Here is a tiny trained network, its code and every weight. The questions are about switching its units off for an input and a class, where a switched-off unit gives its printed mean instead of its output.

import numpy as np


def w(rows, s, z=0):
    codes = np.array(rows[::2]) - 128.0
    scale = np.full(codes.shape[1], s)
    scale[-1] = z or s
    return codes * scale


def f(y):
    return y / 2 * (1 + np.tanh(0.7978845608 * (y + 0.044715 * y**3)))


def log_softmax(a):
    a = a - a.max(-1, keepdims=True)
    return a - np.log(np.exp(a).sum(-1, keepdims=True))


def net(x, mask):
    res = np.array(x, float).reshape(1, 3) / 4 @ E
    y = f(res @ A[0][:, :-1].T + A[0][:, -1])
    res = res + np.where(mask, y, B[0][:, -1]) @ B[0][:, :-1]
    return log_softmax(res[-1] @ U[:, :-1].T + U[:, -1])


A, B = {}, {}
E = w([
[204,224,126,34,143,132,223,6,114,123,171],'x0',
[55,88,55,66,192,203,157,129,2,61,116],'x1',
[91,96,228,55,201,131,58,116,129,235,212],'x2',
],0.0062)
A[0] = w([
[38,1,119,229,95,118,26,250,136,138,46,194],'neuron 0',
[192,163,185,182,71,31,120,144,226,195,165,2],'neuron 1',
[52,125,249,61,211,123,74,112,133,214,226,74],'neuron 2',
[208,207,113,49,108,160,210,18,129,135,193,167],'neuron 3',
[158,186,49,203,35,110,198,141,122,47,21,94],'neuron 4',
[34,95,70,65,234,228,164,141,52,72,114,48],'neuron 5',
[206,137,178,178,57,37,114,130,220,155,158,35],'neuron 6',
[37,35,107,202,84,130,48,235,152,146,76,126],'neuron 7',
[38,67,32,56,243,208,144,123,52,55,138,36],'neuron 8',
[163,192,38,205,22,142,175,119,130,16,12,82],'neuron 9',
[194,217,194,191,41,71,105,126,205,190,146,7],'neuron 10',
[226,222,118,51,145,109,231,9,113,136,175,183],'neuron 11',
[84,111,215,67,239,148,37,100,112,225,245,97],'neuron 12',
],0.0044,0.00067)
B[0] = w([
[83,205,234,40,198,156,21,45,201,80,55,255],'neuron 0',
[202,67,138,188,78,188,177,111,45,199,111,199],'neuron 1',
[81,164,15,202,135,3,148,247,184,127,210,229],'neuron 2',
[86,206,210,28,197,145,23,26,195,83,79,225],'neuron 3',
[35,155,15,153,132,14,149,240,175,110,218,202],'neuron 4',
[228,32,146,207,43,212,180,109,9,222,100,214],'neuron 5',
[217,84,134,186,37,187,179,94,41,206,79,190],'neuron 6',
[93,195,227,11,226,147,31,41,206,70,43,223],'neuron 7',
[213,34,157,211,26,173,208,114,28,201,74,222],'neuron 8',
[45,181,35,172,134,37,145,239,185,129,222,212],'neuron 9',
[230,39,163,185,73,205,168,103,60,183,102,198],'neuron 10',
[88,192,207,39,188,144,51,33,187,32,44,241],'neuron 11',
[58,137,15,158,106,26,139,235,150,109,249,240],'neuron 12',
],0.0047,0.0063)
U = w([
[98,179,199,38,222,166,68,71,176,71,51,251],'0',
[77,144,22,169,129,24,143,210,155,123,255,120],'1',
[212,56,143,195,45,249,173,111,71,196,89,2],'2',
],0.0083,0.00058)

Each question gives the input, the list of numbers given to net, and the class t.
The units are the neurons (one row each of A and B). Each row of codes is followed by its name. A weight is (code - 128) times the scale printed after its matrix; where a second scale follows, it is the last column's (A, B and U).
mask holds one flag per neuron, in row order. A switched-off neuron (its flag False) gives its mean, the last column of its row in B, instead of its output. The means were averaged over made-up inputs and are rounded, as every weight is.
A unit's drop is (log p(t) with every unit on - log p(t) with that unit switched off) / (log p(t) with every unit on - log p(t) with every unit switched off).
most important unit: the unit with the biggest drop
k most important neurons: the k neurons with the biggest drops, biggest first
drop when u is switched off: that unit's drop, to one decimal
input [-4,8,8], class 1: most important unit : neuron 12
input [6,-7,-3], class 2: 2 most important neurons : neuron 10; neuron 6
input [-6,-7,4], class 2: 3 most important neurons : neuron 1; neuron 6; neuron 10
input [0,0,-2], class 1: 4 most important neurons : neuron 0; neuron 11; neuron 7; neuron 3
input [-4,-3,-4], class 0: 3 most important neurons : neuron 0; neuron 12; neuron 2
input [-8,-6,0], class 0: 2 most important neurons : neuron 0; neuron 7
input [-7,-7,1], class 0: 2 most important neurons : neuron 0; neuron 7
input [-8,8,-7], class 0: 2 most important neurons : neuron 0; neuron 7
input [3,5,-5], class 1: 4 most important neurons : neuron 9; neuron 4; neuron 10; neuron 6
input [-6,5,7], class 1: 4 most important neurons : neuron 12; neuron 2; neuron 11; neuron 3
input [-7,-7,-5], class 0: 2 most important neurons : neuron 0; neuron 7
input [5,-6,-4], class 2: 4 most important neurons : neuron 10; neuron 6; neuron 0; neuron 7
input [-7,-7,-1], class 0: drop when neuron 0 is switched off : 2.7
input [0,1,2], class 1: most important unit : neuron 0
input [-1,6,-5], class 2: drop when neuron 10 is switched off : -0.2
input [3,5,4], class 2: drop when neuron 4 is switched off : 0.2
